Below is a small trained network, with its code and all its weights. Each question gives an input and a class and asks what happens when units are switched off, that is, made to give their printed mean instead of their output.

import numpy as np


def w(rows, s, z=0):
    codes = np.array(rows[::2]) - 128.0
    scale = np.full(codes.shape[1], s)
    scale[-1] = z or s
    return codes * scale


def f(y):
    return np.maximum(y, 0)


def log_softmax(a):
    a = a - a.max(-1, keepdims=True)
    return a - np.log(np.exp(a).sum(-1, keepdims=True))


def net(x, mask):
    res = np.array(x, float).reshape(1, 5) / 4 @ E
    y = f(res @ A[0][:, :-1].T + A[0][:, -1])
    res = res + np.where(mask, y, B[0][:, -1]) @ B[0][:, :-1]
    return log_softmax(res[-1] @ U[:, :-1].T + U[:, -1])


A, B = {}, {}
E = w([
[61,89,237,186,100,143,46,138,193],'x0',
[44,130,71,76,42,157,143,92,184],'x1',
[220,52,152,139,76,155,127,80,155],'x2',
[139,176,171,57,153,70,87,2,137],'x3',
[172,151,134,24,162,152,72,179,200],'x4',
],0.0098)
A[0] = w([
[93,71,78,186,99,174,164,217,103,56],'neuron 0',
[178,148,217,171,236,141,140,163,72,44],'neuron 1',
[102,126,125,218,142,162,88,92,37,60],'neuron 2',
[166,198,148,132,152,223,98,172,172,22],'neuron 3',
[38,121,80,119,51,146,123,102,121,48],'neuron 4',
[93,146,154,105,153,93,126,37,115,56],'neuron 5',
[71,136,100,216,67,105,138,85,43,77],'neuron 6',
[55,203,145,132,142,113,164,167,73,77],'neuron 7',
[44,121,254,187,116,178,72,133,174,3],'neuron 8',
[62,182,150,81,187,138,69,172,86,155],'neuron 9',
],0.0098,0.0044)
B[0] = w([
[55,130,155,198,178,42,30,34,76,227],'neuron 0',
[10,224,121,78,29,163,196,137,207,243],'neuron 1',
[92,36,181,66,139,149,188,213,254,209],'neuron 2',
[131,9,177,94,166,59,155,168,169,166],'neuron 3',
[69,159,199,42,81,169,177,159,201,203],'neuron 4',
[94,112,147,191,166,23,52,98,91,194],'neuron 5',
[212,44,78,103,178,138,158,148,212,244],'neuron 6',
[157,57,138,186,71,213,133,162,56,196],'neuron 7',
[143,172,9,185,205,221,168,67,69,248],'neuron 8',
[218,76,126,182,81,144,82,178,142,205],'neuron 9',
],0.0086,0.011)
U = w([
[29,203,164,101,69,132,132,137,185,88],'0',
[177,88,161,127,171,121,97,150,173,196],'1',
[41,132,214,195,194,2,33,93,48,4],'2',
[154,202,35,128,213,153,173,128,18,147],'3',
[200,85,205,200,63,163,93,110,100,218],'4',
],0.0098,0.0047)

Each question gives the input, the list of numbers given to net, and the class t.
The units are the neurons (one row each of A and B). Each row of codes is followed by its name. A weight is (code - 128) times the scale printed after its matrix; where a second scale follows, it is the last column's (A, B and U).
mask holds one flag per neuron, in row order. A switched-off neuron (its flag False) gives its mean, the last column of its row in B, instead of its output. The means were averaged over made-up inputs and are rounded, as every weight is.
A unit's drop is (log p(t) with every unit on - log p(t) with that unit switched off) / (log p(t) with every unit on - log p(t) with every unit switched off).
The circuit of an input: a set's keep is (log p(t) with only the set's units on - log p(t) with every unit switched off) / (log p(t) with every unit on - log p(t) with every unit switched off). Starting from all 10 units, units are removed one at a time, each time the one whose removal leaves the highest keep (on an exact tie, the one counted first), for as long as the keep stays at least 0.8.
circuit, biggest first: the units of the circuit, biggest drop first
k most important neurons: the k neurons with the biggest drops, biggest first
drop when u is switched off: that unit's drop, to one decimal
input [7,-3,-7,1,-1], class 3: circuit, biggest first => (neuron 8)
input [8,4,-5,-3,8], class 1: 2 most important neurons => (neuron 3; neuron 9)
input [7,6,-1,-2,-1], class 3: 2 most important neurons => (neuron 8; neuron 1)
input [-5,4,-4,5,5], class 1: circuit, biggest first => (neuron 8; neuron 1)
input [8,-8,-5,8,0], class 0: 4 most important neurons => (neuron 1; neuron 0; neuron 2; neuron 6)
input [3,4,-6,-3,7], class 1: 3 most important neurons => (neuron 3; neuron 1; neuron 9)
input [6,-7,-6,-6,-6], class 0: 2 most important neurons => (neuron 1; neuron 2)
input [-7,1,7,-8,6], class 2: 2 most important neurons => (neuron 0; neuron 6)
input [-8,-4,7,-2,-8], class 1: circuit, biggest first => (neuron 2; neuron 6)
input [-2,-2,-4,3,-4], class 1: circuit, biggest first => (neuron 8; neuron 6)
input [3,3,-5,0,-4], class 4: circuit, biggest first => (neuron 1; neuron 7)
input [-4,5,-8,7,3], class 4: circuit, biggest first => (neuron 9; neuron 7)
input [-5,-4,-7,3,-8], class 1: 2 most important neurons => (neuron 6; neuron 2)
input [0,-6,1,7,5], class 2: circuit, biggest first => (neuron 6)
input [6,-4,4,6,-6], class 1: 4 most important neurons => (neuron 2; neuron 0; neuron 6; neuron 7)
input [-6,2,-1,-7,1], class 2: 2 most important neurons => (neuron 0; neuron 8)
input [8,-8,-7,-8,-7], class 0: 2 most important neurons => (neuron 1; neuron 2)
input [3,3,-8,-5,-7], class 4: 2 most important neurons => (neuron 7; neuron 0)
input [0,4,4,-6,1], class 2: 2 most important neurons => (neuron 0; neuron 1)
input [-3,-5,-6,-8,1], class 2: circuit, biggest first => (neuron 0)
input [-4,5,-1,6,8], class 1: 3 most important neurons => (neuron 0; neuron 1; neuron 8)
input [8,3,-4,7,-6], class 3: 2 most important neurons => (neuron 8; neuron 0)
input [1,6,-3,8,-1], class 2: drop when neuron 0 is switched off => 0.0
input [-7,-5,6,5,-7], class 1: drop when neuron 8 is switched off => 0.5
input [6,-6,-7,4,-6], class 4: drop when neuron 9 is switched off => 0.5
input [-1,-6,2,3,5], class 0: drop when neuron 1 is switched off => 0.7
input [-2,3,-6,7,-1], class 2: circuit, biggest first => (neuron 5)
